Below are the code and all the weights of a small trained network. Each question names an input and a class and asks about switching units off, where a switched-off unit gives its printed mean instead of its output.

import numpy as np


def w(rows, s, z=0):
    codes = np.array(rows[::2]) - 128.0
    scale = np.full(codes.shape[1], s)
    scale[-1] = z or s
    return codes * scale


def f(y):
    return y / 2 * (1 + np.tanh(0.7978845608 * (y + 0.044715 * y**3)))


def log_softmax(a):
    a = a - a.max(-1, keepdims=True)
    return a - np.log(np.exp(a).sum(-1, keepdims=True))


def net(x, mask):
    res = np.array(x, float).reshape(1, 8) / 4 @ E
    y = f(res @ A[0][:, :-1].T + A[0][:, -1])
    res = res + np.where(mask, y, B[0][:, -1]) @ B[0][:, :-1]
    return log_softmax(res[-1] @ U[:, :-1].T + U[:, -1])


A, B = {}, {}
E = w([
[106,115,105,140,162,144,105],'x0',
[81,46,177,2,111,72,77],'x1',
[35,139,178,211,220,43,153],'x2',
[142,150,150,122,93,115,136],'x3',
[106,119,91,163,96,108,116],'x4',
[169,228,40,77,214,65,131],'x5',
[134,135,140,128,106,116,130],'x6',
[123,129,115,141,117,121,132],'x7',
],0.0076)
A[0] = w([
[117,146,170,91,166,195,151,226],'n0',
[94,77,147,33,131,61,68,127],'n1',
[105,72,207,117,104,149,81,242],'n2',
[80,139,105,2,122,91,57,110],'n3',
[113,32,172,201,115,162,112,5],'n4',
[84,74,98,92,78,49,106,88],'n5',
[209,79,46,83,67,165,44,65],'n6',
[124,108,188,99,110,195,33,151],'n7',
[202,136,106,214,117,182,130,141],'n8',
[121,163,81,86,171,53,138,25],'n9',
[143,137,109,113,140,81,135,2],'n10',
[109,34,157,162,114,132,98,16],'n11',
[104,116,179,137,162,102,198,27],'n12',
[93,75,194,133,118,190,173,77],'n13',
[133,118,63,69,70,224,139,67],'n14',
[103,47,179,170,79,197,132,65],'n15',
[15,127,192,181,161,44,120,25],'n16',
[55,72,159,163,37,137,132,50],'n17',
[127,163,64,63,106,152,123,13],'n18',
[178,111,104,97,70,183,107,22],'n19',
],0.009,0.0038)
B[0] = w([
[151,76,106,149,96,115,185,172],'n0',
[69,210,100,202,120,254,178,254],'n1',
[88,117,29,167,94,121,186,233],'n2',
[155,133,77,114,79,153,166,247],'n3',
[110,158,86,103,101,96,133,185],'n4',
[32,225,143,193,134,178,173,189],'n5',
[117,74,230,199,213,104,117,239],'n6',
[151,88,136,166,79,76,169,195],'n7',
[127,182,94,173,85,191,181,220],'n8',
[183,124,93,40,120,91,64,188],'n9',
[141,138,100,91,174,119,69,128],'n10',
[119,188,94,148,151,115,76,167],'n11',
[43,96,175,147,217,141,64,148],'n12',
[233,168,71,89,130,43,52,178],'n13',
[149,85,214,226,234,99,86,210],'n14',
[208,190,19,49,133,43,82,209],'n15',
[56,74,251,207,192,90,99,228],'n16',
[103,180,99,89,186,142,123,197],'n17',
[189,96,129,99,209,39,75,164],'n18',
[94,68,210,169,220,112,101,184],'n19',
],0.0069,0.0073)
U = w([
[112,37,237,217,106,46,78,3],'0',
[120,163,84,204,59,234,204,206],'1',
[200,140,48,63,76,2,40,92],'2',
[146,99,114,193,84,109,188,207],'3',
],0.006,0.0028)

Each question gives the input, the list of numbers given to net, and the class t.
The units are the neurons (one row each of A and B). Each row of codes is followed by its name. A weight is (code - 128) times the scale printed after its matrix; where a second scale follows, it is the last column's (A, B and U).
mask holds one flag per neuron, in row order. A switched-off neuron (its flag False) gives its mean, the last column of its row in B, instead of its output. The means were averaged over made-up inputs and are rounded, as every weight is.
A unit's drop is (log p(t) with every unit on - log p(t) with that unit switched off) / (log p(t) with every unit on - log p(t) with every unit switched off).
The circuit of an input: a set's keep is (log p(t) with only the set's units on - log p(t) with every unit switched off) / (log p(t) with every unit on - log p(t) with every unit switched off). Starting from the 12 units with the biggest drops (on a tie, the unit counted first), units are removed one at a time, each time the one whose removal leaves the highest keep (on an exact tie, the one counted first), for as long as the keep stays at least 0.8.
units of the circuit, in order: the units of the circuit, biggest drop first
top k neurons: the k neurons with the biggest drops, biggest first
drop of u: that unit's drop, to one decimal
input [2,6,-7,-1,1,-2,-3,2], class 0: units of the circuit, in order	[n6]
input [-8,4,4,5,7,-8,-2,7], class 2: top 2 neurons	[n15, n13]
input [8,-5,7,6,3,8,0,-2], class 2: top 4 neurons	[n9, n6, n1, n14]
input [-2,-7,3,-2,4,8,-1,3], class 2: top 2 neurons	[n9, n1]
input [0,-5,-5,6,3,-2,4,3], class 0: top 4 neurons	[n1, n14, n19, n6]
input [-2,7,1,-4,1,-5,-2,-6], class 1: top 2 neurons	[n1, n5]
input [5,-1,6,8,5,-7,-6,-2], class 2: units of the circuit, in order	[n15, n13]
input [6,7,2,-5,4,-7,8,0], class 1: top 3 neurons	[n1, n5, n2]
input [8,8,7,-8,-8,5,5,4], class 1: top 3 neurons	[n1, n3, n6]
input [-1,5,-4,-5,-4,5,7,5], class 1: top 3 neurons	[n1, n3, n15]
input [-6,-2,-1,1,-6,-6,-1,-2], class 2: top 3 neurons	[n15, n13, n1]
input [0,-3,-1,-3,5,5,-3,4], class 2: top 2 neurons	[n1, n5]
input [1,4,-2,-8,-2,-3,2,7], class 1: units of the circuit, in order	[n1, n16]
input [7,-7,7,5,-3,8,-3,7], class 2: units of the circuit, in order	[n9]
input [-8,3,-5,-1,3,-3,-3,2], class 0: top 4 neurons	[n6, n14, n19, n8]
input [7,-7,7,-5,-5,2,-2,7], class 0: top 2 neurons	[n16, n1]
input [1,0,5,-7,1,8,1,0], class 2: top 2 neurons	[n9, n6]
input [8,-6,7,0,-3,0,2,0], class 0: top 2 neurons	[n16, n1]
input [0,-5,3,8,1,-7,0,-1], class 2: top 3 neurons	[n15, n13, n1]
input [-2,1,-3,1,-3,-8,6,-8], class 2: units of the circuit, in order	[n15]
input [-8,7,1,7,-2,5,-5,0], class 1: drop of n1	0.5
input [-5,-5,-7,3,-7,1,7,5], class 0: drop of n8	0.0
input [-2,4,2,-6,0,0,4,5], class 1: drop of n14	0.1
input [-5,-2,-4,-8,-1,-7,8,-4], class 2: drop of n15	0.4
